[[-91 -55  75  14  39   6  76]
 [-13  65  11   2   6   1  11]
 [-48  16  39   8  21   3  40]
 [-15 -38  12   2   6   1  12]
 [-13   6  11   2   6   1  11]
 [-91 -54  75  14  39   6  76]]
->
[[-91 -55  75  14  39   6  76]
 [-91 -54  75  14  39   6  76]
 [-15 -38  12   2   6   1  12]
 [-13   6  11   2   6   1  11]
 [-48  16  39   8  21   3  40]
 [-13  65  11   2   6   1  11]]

[[-50  55  21  -3 -31   9  61  90]
 [-28 -30  24 -49  58  -4 -68  79]
 [-60 -95  -2 -21 -49  -7  42 -39]]
->
[[-60 -95  -2 -21 -49  -7  42 -39]
 [-28 -30  24 -49  58  -4 -68  79]
 [-50  55  21  -3 -31   9  61  90]]

[[-19   8   4  16  35  28 -38  22  33   2  25 -20  12 -29]
 [  1 -26 -22  95 -16 -23  -6 -24 -19 -10 -17   6  91  -3]
 [-13  59  50 -42 -37  56  -1 -14  -6   9  27 -16 -39  18]
 [-41 -36 -41   4  28  19  38 -14  -6  48  78  -2   4  27]
 [ 31 -81 -64  42  15  31 -63 -26 -49  28  50  15  44  57]
 [ 10  -5  -2  60 -27 -48  36   6 -18 -11 -30 -26  56 -44]]
->
[[ 31 -81 -64  42  15  31 -63 -26 -49  28  50  15  44  57]
 [-41 -36 -41   4  28  19  38 -14  -6  48  78  -2   4  27]
 [  1 -26 -22  95 -16 -23  -6 -24 -19 -10 -17   6  91  -3]
 [ 10  -5  -2  60 -27 -48  36   6 -18 -11 -30 -26  56 -44]
 [-19   8   4  16  35  28 -38  22  33   2  25 -20  12 -29]
 [-13  59  50 -42 -37  56  -1 -14  -6   9  27 -16 -39  18]]

[[-15 -33 -73  -9 -54   5   1 -46  66   7  25  10]
 [-48 -53 -79  -8 -69  -3  23 -44  51 -24  31  18]
 [-38  20  45  19  -6  46 -17   8  10  46 -23  18]]
->
[[-48 -53 -79  -8 -69  -3  23 -44  51 -24  31  18]
 [-15 -33 -73  -9 -54   5   1 -46  66   7  25  10]
 [-38  20  45  19  -6  46 -17   8  10  46 -23  18]]

[[ 26  14  59  25   6  40 -33   0  42  -7   7   8  -7   0]
 [  3  48  -3  63   6  39  -4  16  -1  -3   1  10 -14  12]
 [ -3  -3 -53  -6   1 -24   4 -15  -6  76  13  21  -3 -12]]
->
[[ -3  -3 -53  -6   1 -24   4 -15  -6  76  13  21  -3 -12]
 [ 26  14  59  25   6  40 -33   0  42  -7   7   8  -7   0]
 [  3  48  -3  63   6  39  -4  16  -1  -3   1  10 -14  12]]

[[ 31  88  29  -4  -1  23]
 [ -3  22 -13 -11  15  10]
 [-36  38 -28   4   2  17]
 [-46  78   2  15  14  38]
 [-51 -43  -5  -2 -15  53]
 [  0 -49 -49  12  25 -14]
 [ 83  17   6   3  -1   1]]
->
[[  0 -49 -49  12  25 -14]
 [-51 -43  -5  -2 -15  53]
 [ 83  17   6   3  -1   1]
 [ -3  22 -13 -11  15  10]
 [-36  38 -28   4   2  17]
 [-46  78   2  15  14  38]
 [ 31  88  29  -4  -1  23]]

[[ 15 -27 -11 -47  22  -1]
 [-91  13  63 -33  34 -45]
 [ -1   1  12   7   2  -2]
 [  1  19 -18   8  11   5]]
->
[[ 15 -27 -11 -47  22  -1]
 [ -1   1  12   7   2  -2]
 [-91  13  63 -33  34 -45]
 [  1  19 -18   8  11   5]]

[[  4   5  20  10   7   9]
 [ 67 -62  60 -42  77  23]
 [ 35 -54  74  -6 -60  80]]
->
[[ 67 -62  60 -42  77  23]
 [ 35 -54  74  -6 -60  80]
 [  4   5  20  10   7   9]]
---
[[-51  -9]
 [-36 -51]
 [-29  10]
 [ 48 -32]
 [-12  -5]
 [-42 -39]
 [-16 -30]
 [ 61  21]
 [ 84  -1]]
->
[[-51  -9]
 [-29  10]
 [-12  -5]
 [-16 -30]
 [ 84  -1]]

[[ 47 -16   0 -16 -16  11 -52  59 -58  17]
 [-99   3   1  85  62  -3  20  -4  -8 -14]]
->
[[ 47 -16   0 -16 -16  11 -52  59 -58  17]]

[[ 13 -10   1  -3  -9  54  18  10 -33   6  13   0  23 -33]
 [ 34  -2   0 -23 -19 -13  11 -26  16   0  -5   0 -23  -6]
 [-23   8  -1 -86 -31  58 -48  -7  41   4 -17   3  11 -33]]
->
[[ 13 -10   1  -3  -9  54  18  10 -33   6  13   0  23 -33]
 [-23   8  -1 -86 -31  58 -48  -7  41   4 -17   3  11 -33]]

[[ -3 -76]
 [-28  60]
 [ -9  57]
 [ 19   5]
 [ -4  81]]
->
[[ -3 -76]
 [ -9  57]
 [ -4  81]]

[[ 27 -14   8 -31 -45  96]
 [ 27   1  14 -39  26  96]
 [ 27  40  35 -47  26  96]
 [-73  26   3   7  67  96]
 [-35   4 -34  45  46  96]
 [-81  22 -18  45  77  96]
 [ 11 -32 -61  38 -24  96]
 [-19  -3 -50  68 -75  96]
 [  4   1 -39 -24  16  96]
 [  4  15 -24  38 -55  96]
 [ 58  -7  -2 -31 -75  96]]
->
[[ 27 -14   8 -31 -45  96]
 [ 27  40  35 -47  26  96]
 [-35   4 -34  45  46  96]
 [ 11 -32 -61  38 -24  96]
 [  4   1 -39 -24  16  96]
 [ 58  -7  -2 -31 -75  96]]

[[-31 -11  37  20 -49  26  14 -30 -25 -49 -19]
 [ 24   3 -35  21 -28 -78 -53  24  42  56   7]
 [ 35 -23  90 -54  94  17  14   7  58  22  58]
 [-16   5 -25   2  19 -18  13 -19  36  84  11]
 [ 13  -6 -63   7 -31   1 -24  71 -24 -43 -15]
 [ 36  14  42 -15  34 -34  -5 -22 -32   4 -17]
 [ 42 -26 -33  16 -34  26  -5 -56  40  38  43]]
->
[[-31 -11  37  20 -49  26  14 -30 -25 -49 -19]
 [ 35 -23  90 -54  94  17  14   7  58  22  58]
 [ 13  -6 -63   7 -31   1 -24  71 -24 -43 -15]
 [ 42 -26 -33  16 -34  26  -5 -56  40  38  43]]

[[ -7 -10   3 -25 -22   3 -66 -24 -40  43 -36   4  52]
 [ 98 -34   5 -18 -21   2  15  33  62 -28 -39  69 -18]
 [ 28   5  10  25 -36  10 -13 -42   7   3   1  28  18]]
->
[[ -7 -10   3 -25 -22   3 -66 -24 -40  43 -36   4  52]
 [ 28   5  10  25 -36  10 -13 -42   7   3   1  28  18]]
